Facts:
[skoril kluda reflon tolom skidom kledros drevur kogra flevar brusis ripa breplan bodozi skuzes grastal gufil dategrus fliskes nustu kefek flebozu drubreran stuskal fovidun keplum grezem riklal plogrer dreple plaseflus bufa skibri sofo skezanom pliklo fofi gugran plezutrum vidrun dodus geplok klotrek zugi driru vedrak brasik tustam tepa brageka vefu pluton vavok gastun griflus rufamos gafli ploflon zigre soskom rovir komobro truso gregen nulol tremo satram daskir grudin figar brofitra skonol kuflon dugagel gritom noros pliki drafis grenan motras toparur kalem puse latra floklum] skastem 977
[grutotri genu drubri tenas vodrovun fliplukas lofer brebok bresiskel verem lefon plabon palum sasi stigru flenu skeram kelis buskir plizur deplis trisko lugri gruskinil klokom kaple tuflos legitros letrar skevin sadram skurel skepak nural piloben pife plokle klodriplo sefan stiplim kliflus brisotik katren kabi kodro vasem flarodo dotel sisas kika skasu vuvi balam gudado kloze rikinal mosko kezak dreneda getim duflan] skastem 349
kluda dagrek fliplukas drubreran lofer latra
tenas dagrek kogra skoril
vodrovun dagrek gregen plizur gugran skoril
breplan dagrek skibri legitros
fliskes dagrek vefu dreneda kika kloze
palum dagrek plaseflus klotrek
keplum dagrek kliflus sasi
skeram dagrek zigre
plogrer dagrek motras toparur skurel buskir
dreple dagrek skidom lofer klokom
deplis dagrek grutotri tolom sefan gastun
sofo dagrek balam gugran
skezanom dagrek tolom kefek
pliklo dagrek gritom dodus skasu kledros
vidrun dagrek flarodo riklal genu rovir
tuflos dagrek bodozi
sadram dagrek ripa letrar
zugi dagrek bufa sisas kezak
skepak dagrek mosko nural rufamos skasu
vedrak dagrek drevur duflan driru nulol
pife dagrek gruskinil ripa plokle skevin
brasik dagrek verem fliplukas grastal
tustam dagrek dugagel flebozu piloben balam
brageka dagrek ripa balam
vavok dagrek kelis tolom brusis
stiplim dagrek dugagel stuskal sasi dodus
griflus dagrek genu geplok
gafli dagrek riklal drubri kodro kuflon
brisotik dagrek flarodo daskir lefon grezem
kabi dagrek skuzes rovir
vasem dagrek riklal nustu gregen noros gritom klodriplo zigre katren
dotel dagrek drevur drafis duflan kelis kefek
komobro dagrek nural trisko
truso dagrek brebok flenu
satram dagrek motras plabon katren
grudin dagrek kelis ploflon flevar
figar dagrek riklal drevur kelis bresiskel
skonol dagrek reflon pliki kloze
rikinal dagrek pluton plezutrum getim
grenan dagrek tepa
kalem dagrek klotrek trisko
puse dagrek fovidun skurel rovir brofitra nural
floklum dagrek brofitra tolom gufil tremo kaple

Known rows:
[ 36 -29 -19 -28  -1  -7  32 -20 -22  11   4  -8 -22  28   2  39  16  11
 -29 -10  21  -6 -17  -2  16   1  21  29 -19  26 -35 -25] -> stiplim
[ 24  -9   6  16 -29   1  29  13 -23  27  13  -2  31   8   7 -20 -10  12
 -27   7  33 -24  -2  31 -19  22  25   7   6  36   1  24] -> kezak
[ 16 -29 -15   0 -20  -1  28  12 -19  22  -6  -4  -6  35  15  29  15   5
 -14  -3  17 -18 -16  16  14 -16  -7  23 -19  33   0   8] -> kliflus
[-15  13  15 -18  14 -29   1 -32 -22 -28   4   8  26 -15   6 -19 -15   5
  21   8  17   2   2 -28  -3 -18 -32 -16 -16  -6  16  20] -> pliki
[-14   9  12  19  23   3 -22 -12  19 -13   4 -20  -6  -7   8 -21   9 -22
  21  14 -14   7 -19  -3   3  -5   2 -20  24 -10  15  -6] -> flevar
[-17   6 -18 -15   4  14  -9 -19  20  -8  -2 -19  21 -14 -13 -14  -8  -7
  17   9 -17  -8  19   1 -13  -6 -21 -19  -4 -22  10  26] -> kogra
[ -6 -24 -15 -16 -16 -22  25   9  18 -24  17   9  14 -12 -44  23  -4  14
 -35 -23  -5 -25  -9  19 -24   2  16  30 -12  23 -44 -33] -> pife
[ 30 -26 -16 -20   4  10  10 -24  18  19   8 -21 -14  19   8   5   3 -17
  22   8  -8   5 -15 -30  17 -29 -26 -12 -22 -11  13  25] -> stuskal
[ -4 -28 -17   1 -23   2  25  13   1  18   3  -7  11  30   2  30  10   6
 -22  -8  -6 -24 -15  24  -4 -28 -13  27 -24  33  -8  -2] -> piloben
[  1   0  13   2 -39  -3 -17  27 -21  -3 -19  31 -18  30   3  11  10 -12
 -11  11  29 -28   2  32  21  16 -29  17   9  28 -13   0] -> lofer
[ -3 -11 -18  -4  13  18  -4 -20   0  13 -16 -18  -7   1  12   6  -1 -24
  15  12 -21  22   1  -4  11 -24 -16 -31 -16 -26  13  31] -> gritom
[ 20  14  -5 -28   8  -4  10 -23  23 -11  12 -17  -3 -17 -13 -21  -5   9
  19   2  24   9  10 -30  -4  21   2  -4  15 -22   0  -3] -> breplan
[-25 -26   2  -6 -21 -11  29  26  16  16 -38  25  27  35  15  -7  18  11
   6 -32  31 -16  26   6  -8  21  -1  24  18  16 -10  -4] -> getim
[  2  17  23  26   4  14 -30  19  10  21   8   7  -5 -19  12  -1  -9  -7
  21  -1 -23  27  -4 -24  -1 -28   0 -26 -16 -28  15  25] -> rovir
[-19   5 -19  -1   8  17 -13 -23  10  -4 -16 -20  18 -14  -2  -3   1 -20
  13  11 -25   5  14  14 -10 -22 -17 -28 -10 -26  12  31] -> gregen
[ 37 -11 -20 -33  21  10  17 -36  -1  -5   7 -19 -23  -9   0  20  -3   2
   9   6  -7  34  -4 -31  20   4  11 -10 -13 -28  -8  -4] -> pliklo
[ 18  23  11 -19 -30   6 -31  13  18 -16   1 -10 -20  -2 -11 -16  -8 -28
  23  14  20 -21   7   0  20  11 -31 -18  12 -20   8  16] -> grastal
[-14 -19   6   8 -23  -8  24  23 -10  17  -9  17  22  22  11  -8   9  10
 -17  -5  27 -21   6  26  -8  16   4  18   7  32  -2   3] -> legitros
[ 28  31  -5  -2  26 -17 -31 -23   2  -6  18 -16 -25 -16 -11 -11   8  11
  21 -21 -23  19  19 -33   8  20  27   1  11 -10  -2 -30] -> floklum
[  2  22  10  21  23  -3 -33   8   8  17  16 -16 -17   0   9 -18   2   3
  24  -9 -26   1  17 -26   7  -1  -5 -20   0   7  14   0] -> tremo

Rows:
No name comes twice in this set of rows, the named rows included.
[ 34 -22 -20 -34  12   2  16 -37  25 -15  17 -22 -16 -13 -38  11   1   6
  17  -2  -9  -1 -11 -32  -1 -15  -8  20 -18 -21 -13 -16] => tustam
[-18 -23  -8   1 -13   9 -19   6  29  -2  16 -19  31 -14 -31 -15 -35  -8
  19   3 -25 -22  -9 -10 -23 -36 -30   7 -22 -10  12  13] => ripa
[-22 -19 -19   5 -16  14  21  10 -20   3 -22  -1  26  11   0  24  12   7
 -35  -2 -14 -23  13  32 -18  -6   4  19 -12  25 -14  12] => plizur
[ 10 -17 -18 -29   6   4   2 -28  29 -24  18 -20   5 -21 -46  -2 -19   6
  14  -4 -21 -13  -8 -28 -18 -21 -16  22 -18 -22 -13 -20] => brageka
[ 34  30  -6  -9  23   5 -25 -11  -2   1  17   3 -23 -22  -5   8 -20  13
  13 -20 -22  36  19 -33  12  17  27  -8 -10 -29 -10 -24] => puse
[ 27   6  11  19 -24   0  25  15 -21   1   5  40  -8 -20  -7  36  17  14
 -31 -24  32  10 -22   1 -17   7  35  29   2  -8 -26 -26] => brisotik
[ 26 -21 -16 -18  12  -7  28  11 -30  10   2  30 -23  17  12  37 -11  13
 -38 -12  -2  27   2   6  21  19  29  21 -15  14 -38 -30] => skepak
[  1   8 -21 -18  12  13  29 -25 -33 -21 -20   9 -14 -11 -10  39  17  12
 -40  -7   7  14   7  27  -5  20  33  25   3  -8 -43 -24] => vasem
[ 20 -27 -18 -15  -1  11   4 -20  25  19  11 -21  -5  17   4   3  -2 -21
  21   8 -16  -8 -16 -26  11 -35 -28  -7 -24  -6  12  27] => dugagel
[ -2 -22   6 -19   2 -21  30  23 -10  -5   0  34 -13  11  10   4 -41  14
 -40   3  10  20  -2  22  15  23  25  19   3  14 -37 -32] => palum

Now the same things, written a new way:
Known rows:
[ -2   1  29   2   3  -6  12   1   4  13  -3  14   4  12   4   1  -8  25
  10  14   0  -7  -1   3   8   6  -7  -6 -10   8  -6  -2  -2  -9 -14   7
  10  -7] -> lefon
[  0   2  28   0   3  -8  12   4  -1  16  -1  13   1  16   7   2  -8  24
  11  26  -2  -8   1   2  11   4  -6  -6  -7   7  -7  -1  -2 -10 -15   4
  11  -8] -> genu
[-15   6  26   3   7  -9  12   3   5   7  -4   8   1  -6   0  -2  -9  19
  10 -20  -2  -7   4   2  -1  10 -10  -3  -5  -7   3   1  -3 -10   4   1
   0  -5] -> sisas
[ -7   9  25  -2   7 -25  14   8  -9  19   5  10  -5  23  18   6  -6   9
   3  19 -10  -9  14  11  13   7 -10  -2  -2  -2   6  -2   0  -3  -4   8
   7  -8] -> nural
[ -6   6  21  -3  13 -18   7   5 -13  29   3   9  -7  16   5   5  -5  15
  11   3  -5  -8  10  11  11   3  -4  -3   4  -2  -5   0  -6  -4   4   7
   2  -9] -> skurel
[ -7  -1  23   4   6  -7   8   1  -8  12  -6  12  -3  24  -1  -6  -5  10
   5   9   0 -10   6   3  10  11  -9  -4   9   3   2   1  -3   0   8   9
  -7  -5] -> kaple
[ -8   0  24   6   4  -2   9   0  -4   5  -8  12  -1  20  -3  -7  -6  10
   6   4   0 -10   5  -2   6  13 -10  -5   9   1   3   1  -3  -2   8   5
  -9  -4] -> sefan
[-12   8  27   4  11   5   5   4   4   7 -11  12   4  17   6  13  -6   3
   9 -11 -10  -9   4   6   9  10 -14  -6  -7  10   1  -6  -4  -7 -18   2
   1  -4] -> piloben
[ -9   2  26   4  17 -19  10   9  -1   9  -2  14   5  16  20  13 -18   8
  -2 -32  -5  -8   3   4   8  -6 -15  -6  -3 -24  12  -9   2   3  -5  19
   7  -5] -> skepak
[-10   5  25   4  10  -6  10   3   3   8  -5  13   3   7   6   3 -12  17
   6 -17  -5  -9   1   3   4   5 -12  -5  -3  -9   1  -2  -4  -6  -5   6
  -4  -4] -> gudado
[ -9   2  20   1   3   0   9   7   3  13  -2  11   6   4  -5   4 -19  11
   0  -7   0  -9   2   4   4   3 -14  -2  -9  -3   0  -5  -6  -7  -1   7
  -2  -3] -> dategrus
[ -6  -4  19   2  -1  -1   7   6  -7  17  -2  10  -1  21 -12  -5 -11   4
   0  17   5 -10   7   3   9   8 -11  -1   3   9   0  -2  -5  -2  11  10
  -5  -3] -> tremo
[ -1  -2  25  -1  -4   0  10   6   5  18   0  12   6   9  -7   1 -15  20
   5  22   5  -7   0   3   8   4 -10  -3 -17  13  -7  -5  -4 -10 -12   8
  12  -6] -> grezem
[ -8   6  21  -2   1 -15  12  10  -3  18   5   8   3  15   7  11 -17   1
  -3  11  -7  -9  11   7  10   2 -16  -1 -10  -1   6  -7  -2  -4  -3   8
   8  -5] -> rufamos
[ -7  -2  21  -4   2   4  11   9   0   8  -1   4   6   8  -4   1 -25  12
  -1  23  -2 -12   6  -1  11   3 -15  -5   4 -11   1  -2  -2 -10   1  -3
 -12  -1] -> drafis
[ -7  10  17   8  -1   2   7  14  -8  12  -3  16  -1   8   1   5 -16   1
   4  12  -6 -13   2 -11   0   0 -10   2  -6   5  -2   0  -8 -12 -12  -2
  20  -9] -> gregen
[ -9   7  23   2   0  -1   9   5   0  12  -2   4   7  14  -1  22 -15  -9
   7   3  -9  -8  10   0  10   4 -18  -3 -13  11   1 -13  -3  -6  -5   0
  14  -8] -> dodus
[ -5   7  18   5   2  -1   7  11  -8  16   0  12   1   5   1  10 -19   4
   6   6  -5 -12   2 -10   3  -5  -9   0  -5  -3  -4  -3  -8 -11  -7  -1
  18 -10] -> nustu
[-10   5  24   2   2   4   8   4   5  11  -5   4   9  11  -5  21 -15  -7
   7  -6  -6  -8   7   2   9   5 -18  -4 -14  12   0 -13  -4  -5  -6   1
   9  -6] -> stuskal
[ -6  -4  19   1  -1  -1   7   6  -7  17  -3  10  -1  22 -11  -5 -11   4
   0  17   5 -10   7   3   9   8 -11  -1   2   9   0  -2  -5  -2  11  10
  -5  -3] -> gufil

Rows:
No name comes twice in this set of rows, the named rows included.
[-12   5  23   1   4  10   4   9   5  12  -9   9   6  13  -6  14 -13  -2
   4  -3  -6  -9   4   6   9   8 -17  -3 -13  16   0  -8  -6  -8 -14   3
   4  -3] => flebozu
[ -8   5  15  -4   9  -8   4   9 -10  32   4   7  -3   3  -9   7 -14  11
   7  -7  -1  -8   8  10   7  -1  -7   0  -3  -1  -7  -2 -11  -7   9   5
   1  -7] => toparur
[ -5  -4  20   1  -6   3   9   5  -9  12  -3   6  -2  23 -14  -9 -11   2
   1  36   3 -12  10  -1  11  13 -12  -2   8  11   0   1  -3  -4  14   2
 -10  -2] => tolom
[-10  -1  24   5   8   5   6   4   8   8  -7   7  13   6  -7  19 -21  -1
   3 -34   1  -7   0   1   6  -2 -19  -6 -13  -3   3 -15  -3  -2  -1  10
   4  -4] => keplum
[ -9  10  19   2  15 -10   5   5 -10  21   0  10  -4   2   3   8 -10  15
  14 -17  -7 -10   4   2   4  -1  -4  -2   4 -10  -7   0  -9  -8   2   0
   4 -10] => plabon
[  3 -11  24   2   8   0   6  11   2  18  -2  16   9  11  -3   6 -25  22
   0  -1  11  -7  -8  -2  10 -11 -10  -7 -12  -8  -4  -8  -2  -5 -12  18
  15  -5] => vidrun
[ -3   0  21  -3   1  -6   9   9  -3  23   2  11   2  13  -4   3 -15  14
   2  20   2  -8   4   6  11   2 -10  -2 -10   7  -5  -4  -5  -7  -5   9
   8  -5] => skuzes
[-13  11  26   2  11   8   2   9   2   9 -12  14   0  18   8   9  -3   4
   8   1 -14 -11   4   8  10  13 -13  -4  -6  16   0   0  -6 -10 -26  -1
   1  -3] => balam
[ -2   2  21   0   0   1  10   9   0  15   1  10   5   6  -1   5 -21  15
   4  21  -1 -10   1  -3   7  -1 -11  -3  -9   0  -6  -4  -5 -12 -10   1
   9  -6] => kuflon
[ -9   0  21  -1   8 -18  11  16  -1  16   4  13   4  12  10   6 -23   9
 -11 -12   0  -8   6   8   8  -4 -16  -1 -10 -18  12  -7   0  -1  -2  20
   6  -2] => komobro
[ -6 -11  21   4   6   7   6   8  -1   6  -7  10   6  14 -11  -4 -24   8
  -4  -6   8 -11   0  -3   8   0 -15  -5   8 -14   5  -5  -2  -1  11  11
 -13   1] => skezanom
[-11   6  23  16  15   2   3  13  -1  -1 -13  25   2   9  12   2 -16  10
   1 -40  -3 -12  -9 -12  -4  -4 -11  -3  -1 -17   7  -1  -5  -5 -17  12
  12  -5] => vodrovun

